Below is a small trained network, with its code and all its weights. Each question gives an input and a class and asks what happens when units are switched off, that is, made to give their printed mean instead of their output.

import numpy as np


def w(rows, s, z=0):
    codes = np.array(rows[::2]) - 128.0
    scale = np.full(codes.shape[1], s)
    scale[-1] = z or s
    return codes * scale


def f(y):
    return y / 2 * (1 + np.tanh(0.7978845608 * (y + 0.044715 * y**3)))


def log_softmax(a):
    a = a - a.max(-1, keepdims=True)
    return a - np.log(np.exp(a).sum(-1, keepdims=True))


def net(x, mask):
    res = np.array(x, float).reshape(1, 2) / 4 @ E
    y = f(res @ A[0][:, :-1].T + A[0][:, -1])
    res = res + np.where(mask, y, B[0][:, -1]) @ B[0][:, :-1]
    return log_softmax(res[-1] @ U[:, :-1].T + U[:, -1])


A, B = {}, {}
E = w([
[85,18,64,142,113,162,82,223,41,133,126],'x0',
[166,185,88,231,2,103,115,141,174,173,230],'x1',
],0.0095)
A[0] = w([
[141,144,57,171,107,89,102,98,109,153,138,255],'neuron 1',
[92,107,98,122,213,121,198,100,102,130,71,93],'neuron 2',
[63,123,132,68,171,154,125,123,126,124,60,85],'neuron 3',
[202,206,195,125,182,68,193,67,162,107,105,102],'neuron 4',
[199,157,67,222,73,61,85,155,119,158,176,81],'neuron 5',
[124,2,58,176,132,195,67,224,75,162,87,107],'neuron 6',
[116,96,189,87,185,148,129,110,119,87,70,234],'neuron 7',
[109,123,203,97,183,158,117,133,98,76,93,114],'neuron 8',
[81,66,41,145,88,214,89,150,68,81,102,105],'neuron 9',
[94,109,132,72,189,178,97,96,62,100,73,98],'neuron 10',
],0.0067,0.0099)
B[0] = w([
[182,99,113,135,199,101,220,112,169,180,147,254],'neuron 1',
[100,156,176,168,77,184,142,146,110,196,157,166],'neuron 2',
[96,150,208,182,110,218,133,168,73,176,120,169],'neuron 3',
[146,230,114,38,27,186,1,197,142,79,106,206],'neuron 4',
[18,132,230,173,125,188,130,114,55,174,203,208],'neuron 5',
[164,147,131,78,77,144,82,187,196,93,79,249],'neuron 6',
[156,87,92,183,165,104,171,126,170,152,147,255],'neuron 7',
[65,170,145,172,152,138,150,105,106,188,141,179],'neuron 8',
[115,167,100,85,66,128,112,181,157,130,61,206],'neuron 9',
[140,166,178,172,118,155,174,143,115,149,149,194],'neuron 10',
],0.0098,0.01)
U = w([
[61,149,190,209,122,149,178,132,92,165,165,80],'0',
[147,179,110,15,37,134,48,154,168,94,73,98],'1',
[200,87,37,143,251,57,210,113,184,135,133,255],'2',
[98,104,135,100,148,113,93,96,46,54,126,67],'3',
],0.014,0.0078)

Each question gives the input, the list of numbers given to net, and the class t.
The units are the neurons (one row each of A and B). Each row of codes is followed by its name. A weight is (code - 128) times the scale printed after its matrix; where a second scale follows, it is the last column's (A, B and U).
mask holds one flag per neuron, in row order. A switched-off neuron (its flag False) gives its mean, the last column of its row in B, instead of its output. The means were averaged over made-up inputs and are rounded, as every weight is.
A unit's drop is (log p(t) with every unit on - log p(t) with that unit switched off) / (log p(t) with every unit on - log p(t) with every unit switched off).
The circuit of an input: a set's keep is (log p(t) with only the set's units on - log p(t) with every unit switched off) / (log p(t) with every unit on - log p(t) with every unit switched off). Starting from all 10 units, units are removed one at a time, each time the one whose removal leaves the highest keep (on an exact tie, the one counted first), for as long as the keep stays at least 0.8.
circuit, biggest first: the units of the circuit, biggest drop first
most important unit: the unit with the biggest drop
top k neurons: the k neurons with the biggest drops, biggest first
drop of u: that unit's drop, to one decimal
input [7,-8], class 0: top neuron -> neuron 10
input [3,-2], class 2: circuit, biggest first -> neuron 4; neuron 5
input [-3,-3], class 2: top 2 neurons -> neuron 5; neuron 6
input [2,-2], class 2: circuit, biggest first -> neuron 4; neuron 5
input [7,6], class 1: top 3 neurons -> neuron 6; neuron 9; neuron 7
input [2,-3], class 2: top 3 neurons -> neuron 5; neuron 4; neuron 7
input [8,7], class 1: top 2 neurons -> neuron 6; neuron 9
input [7,-7], class 0: top 4 neurons -> neuron 10; neuron 3; neuron 8; neuron 4
input [4,2], class 1: top 2 neurons -> neuron 7; neuron 6
input [8,-8], class 0: top 2 neurons -> neuron 10; neuron 3
input [-3,2], class 2: top 2 neurons -> neuron 6; neuron 9
input [-1,-3], class 2: top 2 neurons -> neuron 5; neuron 7
input [1,2], class 2: drop of neuron 7 -> 0.0
input [-3,1], class 2: most important unit -> neuron 6
input [6,-1], class 1: drop of neuron 6 -> 0.1
input [-8,3], class 1: drop of neuron 4 -> 2.1
